Below is a small trained network, with its code and all its weights. Each question gives an input and a class and asks what happens when units are switched off, that is, made to give their printed mean instead of their output.

import numpy as np


def w(rows, s, z=0):
    codes = np.array(rows[::2]) - 128.0
    scale = np.full(codes.shape[1], s)
    scale[-1] = z or s
    return codes * scale


def norm(h):
    return h / np.sqrt((h * h).mean(-1, keepdims=True) + 1e-5)


def f(y):
    return np.maximum(y, 0)


def log_softmax(a):
    a = a - a.max(-1, keepdims=True)
    return a - np.log(np.exp(a).sum(-1, keepdims=True))


def net(x, mask):
    res = np.array(x, float).reshape(1, 5) / 4 @ E
    u = 0
    for l in range(4):
        y = f(norm(res) @ A[l][:, :-1].T + A[l][:, -1])
        res = res + np.where(mask[u : u + 6], y, B[l][:, -1]) @ B[l][:, :-1]
        u += 6
    return log_softmax(norm(res)[-1] @ U[:, :-1].T + U[:, -1])


A, B = {}, {}
E = w([
[38,78,60,238,159],'x0',
[194,51,127,107,236],'x1',
[130,132,123,130,128],'x2',
[128,131,128,129,131],'x3',
[48,80,134,6,252],'x4',
],0.0028)
A[0] = w([
[56,134,82,35,152,158],'0.n0',
[22,205,115,90,38,232],'0.n1',
[207,143,146,175,169,49],'0.n2',
[213,167,118,1,66,253],'0.n3',
[120,104,202,237,104,150],'0.n4',
[16,153,155,133,137,12],'0.n5',
],0.005,0.0035)
B[0] = w([
[102,172,91,67,172,198],'0.n0',
[46,172,180,85,137,230],'0.n1',
[156,118,166,79,2,144],'0.n2',
[149,126,148,29,121,253],'0.n3',
[163,86,153,118,164,183],'0.n4',
[102,134,90,126,182,143],'0.n5',
],0.0063,0.0056)
A[1] = w([
[10,142,167,103,143,140],'1.n0',
[120,113,253,206,150,85],'1.n1',
[66,137,55,149,193,4],'1.n2',
[42,149,136,169,98,162],'1.n3',
[173,84,73,209,168,33],'1.n4',
[49,214,82,211,118,184],'1.n5',
],0.0058,0.0027)
B[1] = w([
[183,148,107,141,95,255],'1.n0',
[91,180,152,179,144,166],'1.n1',
[3,98,104,93,110,162],'1.n2',
[183,170,199,136,233,191],'1.n3',
[182,152,63,167,29,163],'1.n4',
[162,150,210,83,222,198],'1.n5',
],0.0062,0.0041)
A[2] = w([
[60,176,130,148,93,133],'2.n0',
[178,107,141,57,122,67],'2.n1',
[158,69,116,255,91,105],'2.n2',
[108,140,130,154,182,124],'2.n3',
[164,35,97,119,122,255],'2.n4',
[144,174,113,95,83,104],'2.n5',
],0.0067,0.0036)
B[2] = w([
[142,104,145,163,193,167],'2.n0',
[162,168,148,157,150,242],'2.n1',
[192,230,3,110,178,204],'2.n2',
[130,127,177,202,130,183],'2.n3',
[170,71,96,210,103,254],'2.n4',
[77,126,125,127,81,199],'2.n5',
],0.0062,0.0032)
A[3] = w([
[235,96,74,90,125,7],'3.n0',
[214,153,173,86,53,67],'3.n1',
[66,198,253,70,53,98],'3.n2',
[84,26,95,119,117,85],'3.n3',
[165,135,204,177,76,201],'3.n4',
[41,155,119,111,167,145],'3.n5',
],0.0064,0.0019)
B[3] = w([
[185,109,171,70,173,183],'3.n0',
[65,95,150,200,109,209],'3.n1',
[120,115,29,162,97,253],'3.n2',
[98,2,141,172,91,142],'3.n3',
[116,124,196,137,75,187],'3.n4',
[150,108,100,159,102,184],'3.n5',
],0.0086,0.0058)
U = w([
[61,165,115,149,8,170],'0',
[69,189,70,19,95,171],'1',
[114,195,184,195,156,204],'2',
[33,175,88,128,224,96],'3',
[189,58,200,119,51,66],'4',
[172,87,150,19,201,9],'5',
[203,138,49,173,148,192],'6',
[88,23,74,159,159,97],'7',
],0.015,0.0015)

Each question gives the input, the list of numbers given to net, and the class t.
The units are the neurons (one row each of A and B). Each row of codes is followed by its name. A weight is (code - 128) times the scale printed after its matrix; where a second scale follows, it is the last column's (A, B and U).
mask holds one flag per neuron, layer by layer. A switched-off neuron (its flag False) gives its mean, the last column of its row in B, instead of its output. The means were averaged over made-up inputs and are rounded, as every weight is.
A unit's drop is (log p(t) with every unit on - log p(t) with that unit switched off) / (log p(t) with every unit on - log p(t) with every unit switched off).
The circuit of an input: a set's keep is (log p(t) with only the set's units on - log p(t) with every unit switched off) / (log p(t) with every unit on - log p(t) with every unit switched off). Starting from the 12 units with the biggest drops (on a tie, the unit counted first), units are removed one at a time, each time the one whose removal leaves the highest keep (on an exact tie, the one counted first), for as long as the keep stays at least 0.8.
circuit, biggest first: the units of the circuit, biggest drop first
unit that matters most: the unit with the biggest drop
top k neurons: the k neurons with the biggest drops, biggest first
k most important neurons of layer l: the k neurons of layer l with the biggest drops, biggest first
input [1,-8,-7,-4,-7], class 2: circuit, biggest first	1.n3, 1.n5
input [8,1,-3,-6,-2], class 6: 3 most important neurons of layer 0	0.n1, 0.n4, 0.n0
input [7,1,-7,-1,0], class 6: top 2 neurons	0.n1, 0.n3
input [-2,0,2,-2,8], class 1: circuit, biggest first	3.n0, 1.n3
input [0,8,-7,-1,-8], class 4: unit that matters most	0.n2
input [6,5,-7,1,0], class 6: top 2 neurons	0.n1, 1.n4
input [5,4,-8,-1,0], class 6: top 3 neurons	0.n1, 0.n3, 1.n4
input [1,-8,-8,5,-6], class 2: circuit, biggest first	1.n3, 1.n5
input [-2,7,0,-6,-1], class 4: circuit, biggest first	0.n2, 0.n0
input [2,4,-4,5,8], class 7: top 3 neurons	0.n3, 3.n3, 0.n1
input [3,4,-2,-5,0], class 6: top 3 neurons	0.n1, 0.n3, 0.n0
input [8,-2,0,-7,1], class 3: top 3 neurons	1.n2, 2.n4, 3.n4
input [5,6,1,2,0], class 6: top 2 neurons	0.n1, 1.n4
input [5,-3,-7,5,0], class 2: circuit, biggest first	1.n3
input [2,1,1,4,7], class 7: top 2 neurons	0.n1, 0.n3
input [1,-7,2,4,0], class 2: 3 most important neurons of layer 0	0.n3, 0.n0, 0.n2
input [2,-4,-8,-3,-6], class 2: top 2 neurons	0.n3, 1.n3
input [-7,-1,-4,-4,0], class 0: 2 most important neurons of layer 0	0.n0, 0.n4
input [3,7,-2,7,8], class 7: top 2 neurons	0.n3, 3.n3
input [-1,1,-7,8,-2], class 4: unit that matters most	0.n1
input [3,1,-7,3,8], class 7: top 2 neurons	0.n1, 3.n3
